Below is a small trained network, with its code and all its weights. Each question gives an input and a class and asks what happens when units are switched off, that is, made to give their printed mean instead of their output.

import numpy as np


def w(rows, s, z=0):
    codes = np.array(rows[::2]) - 128.0
    scale = np.full(codes.shape[1], s)
    scale[-1] = z or s
    return codes * scale


def norm(h):
    return h / np.sqrt((h * h).mean(-1, keepdims=True) + 1e-5)


def f(y):
    return np.maximum(y, 0)


def log_softmax(a):
    a = a - a.max(-1, keepdims=True)
    return a - np.log(np.exp(a).sum(-1, keepdims=True))


def net(x, mask):
    res = np.array(x, float).reshape(1, 4) / 4 @ E
    u = 0
    for l in range(4):
        y = f(norm(res) @ A[l][:, :-1].T + A[l][:, -1])
        res = res + np.where(mask[u : u + 8], y, B[l][:, -1]) @ B[l][:, :-1]
        u += 8
    return log_softmax(norm(res)[-1] @ U[:, :-1].T + U[:, -1])


A, B = {}, {}
E = w([
[115,135,93,161,113,127,143],'x0',
[33,43,154,153,11,142,200],'x1',
[135,47,93,100,217,237,112],'x2',
[231,88,93,56,93,116,225],'x3',
],0.0011)
A[0] = w([
[253,99,89,151,146,87,126,48],'0.n0',
[63,139,180,178,132,154,66,77],'0.n1',
[65,58,158,113,94,125,159,152],'0.n2',
[46,135,140,158,186,108,61,107],'0.n3',
[146,131,135,87,153,166,225,44],'0.n4',
[124,118,124,176,106,149,109,121],'0.n5',
[193,153,103,104,133,127,61,127],'0.n6',
[128,166,175,157,103,68,102,2],'0.n7',
],0.0029,0.00068)
B[0] = w([
[48,147,153,117,103,108,189,229],'0.n0',
[84,126,113,6,130,97,118,239],'0.n1',
[140,202,181,171,153,165,195,237],'0.n2',
[122,181,65,54,120,118,174,250],'0.n3',
[83,112,102,87,67,81,122,191],'0.n4',
[143,180,139,88,123,125,127,164],'0.n5',
[112,183,138,178,129,119,194,227],'0.n6',
[164,114,123,187,115,133,49,198],'0.n7',
],0.0025,0.0018)
A[1] = w([
[187,148,104,138,134,10,72,158],'1.n0',
[92,38,41,108,186,236,126,197],'1.n1',
[83,73,69,100,252,246,65,189],'1.n2',
[231,130,98,84,36,59,210,108],'1.n3',
[82,199,162,160,92,46,43,135],'1.n4',
[120,210,234,67,137,122,195,254],'1.n5',
[76,147,79,98,151,69,67,65],'1.n6',
[89,82,98,183,105,69,84,219],'1.n7',
],0.0018,0.00046)
B[1] = w([
[156,31,160,160,93,199,164,186],'1.n0',
[218,190,162,156,47,97,46,194],'1.n1',
[160,90,137,175,12,2,126,205],'1.n2',
[68,103,98,66,147,123,56,226],'1.n3',
[198,76,99,93,82,146,133,211],'1.n4',
[106,78,101,169,146,151,157,255],'1.n5',
[100,134,136,89,194,143,112,175],'1.n6',
[144,80,139,94,200,113,68,147],'1.n7',
],0.0025,0.0021)
A[2] = w([
[186,63,142,180,72,80,84,131],'2.n0',
[219,161,76,201,254,125,189,95],'2.n1',
[58,143,150,175,160,155,28,128],'2.n2',
[87,194,104,124,141,162,101,94],'2.n3',
[139,141,95,113,119,110,60,131],'2.n4',
[142,225,125,119,175,99,121,166],'2.n5',
[119,171,153,148,36,50,206,254],'2.n6',
[163,146,90,167,206,225,125,69],'2.n7',
],0.0023,0.00087)
B[2] = w([
[244,204,113,166,121,95,2,172],'2.n0',
[55,131,244,222,160,240,151,173],'2.n1',
[184,117,33,47,132,47,126,155],'2.n2',
[82,107,164,78,175,60,137,154],'2.n3',
[163,129,157,121,132,196,186,165],'2.n4',
[58,39,163,152,98,109,168,184],'2.n5',
[162,105,146,117,217,192,50,251],'2.n6',
[180,139,140,116,100,141,140,139],'2.n7',
],0.0022,0.003)
A[3] = w([
[137,85,99,180,104,92,95,196],'3.n0',
[130,227,168,184,221,76,122,135],'3.n1',
[178,139,184,115,231,110,99,198],'3.n2',
[252,145,143,118,58,65,6,135],'3.n3',
[134,85,113,89,124,105,113,254],'3.n4',
[65,96,86,41,99,91,140,149],'3.n5',
[138,45,22,27,168,119,188,129],'3.n6',
[75,116,230,210,117,208,182,59],'3.n7',
],0.0024,0.00087)
B[3] = w([
[240,116,167,100,119,141,139,162],'3.n0',
[87,48,157,119,111,159,172,183],'3.n1',
[73,104,131,151,68,135,177,198],'3.n2',
[178,128,78,137,93,183,143,254],'3.n3',
[136,210,110,150,116,79,92,195],'3.n4',
[87,210,106,115,250,107,142,216],'3.n5',
[36,220,114,142,194,46,24,220],'3.n6',
[124,2,208,211,220,186,219,209],'3.n7',
],0.0027,0.0026)
U = w([
[58,206,67,63,189,53,99,241],'0',
[89,30,215,202,160,192,220,1],'1',
[254,123,86,159,47,163,81,140],'2',
],0.0078,0.00057)

Each question gives the input, the list of numbers given to net, and the class t.
The units are the neurons (one row each of A and B). Each row of codes is followed by its name. A weight is (code - 128) times the scale printed after its matrix; where a second scale follows, it is the last column's (A, B and U).
mask holds one flag per neuron, layer by layer. A switched-off neuron (its flag False) gives its mean, the last column of its row in B, instead of its output. The means were averaged over made-up inputs and are rounded, as every weight is.
A unit's drop is (log p(t) with every unit on - log p(t) with that unit switched off) / (log p(t) with every unit on - log p(t) with every unit switched off).
The circuit of an input: a set's keep is (log p(t) with only the set's units on - log p(t) with every unit switched off) / (log p(t) with every unit on - log p(t) with every unit switched off). Starting from the 12 units with the biggest drops (on a tie, the unit counted first), units are removed one at a time, each time the one whose removal leaves the highest keep (on an exact tie, the one counted first), for as long as the keep stays at least 0.8.
circuit, biggest first: the units of the circuit, biggest drop first
unit that matters most: the unit with the biggest drop
top k neurons: the k neurons with the biggest drops, biggest first
top k neurons in layer l: the k neurons of layer l with the biggest drops, biggest first
drop when u is switched off: that unit's drop, to one decimal
input [4,-5,5,0], class 1: unit that matters most	0.n6
input [-4,0,8,7], class 2: circuit, biggest first	(1.n1, 1.n2)
input [-7,-4,8,8], class 0: top 2 neurons	(0.n0, 3.n6)
input [2,-8,-7,-7], class 1: circuit, biggest first	(3.n1, 1.n0, 2.n5, 3.n6)
input [6,6,-7,8], class 0: top 3 neurons	(1.n3, 1.n1, 1.n2)
input [7,3,5,-7], class 0: top 2 neurons in layer 0	(0.n1, 0.n3)
input [6,5,-8,-7], class 2: top 2 neurons in layer 0	(0.n7, 0.n0)
input [-2,1,5,-7], class 0: top 2 neurons	(0.n1, 0.n3)
input [-8,5,3,-5], class 0: top 2 neurons	(0.n1, 2.n1)
input [-4,5,-6,-1], class 2: top 2 neurons	(0.n7, 1.n4)
input [1,-6,7,8], class 0: top 2 neurons	(0.n0, 3.n6)
input [-8,0,6,-6], class 0: top 3 neurons in layer 2	(2.n2, 2.n6, 2.n1)
input [6,-8,0,6], class 1: top 2 neurons	(2.n1, 0.n1)
input [-1,-8,5,5], class 1: unit that matters most	2.n1
input [7,-5,4,-2], class 1: drop when 0.n6 is switched off	0.6
input [-8,-5,-4,0], class 1: drop when 0.n6 is switched off	0.2
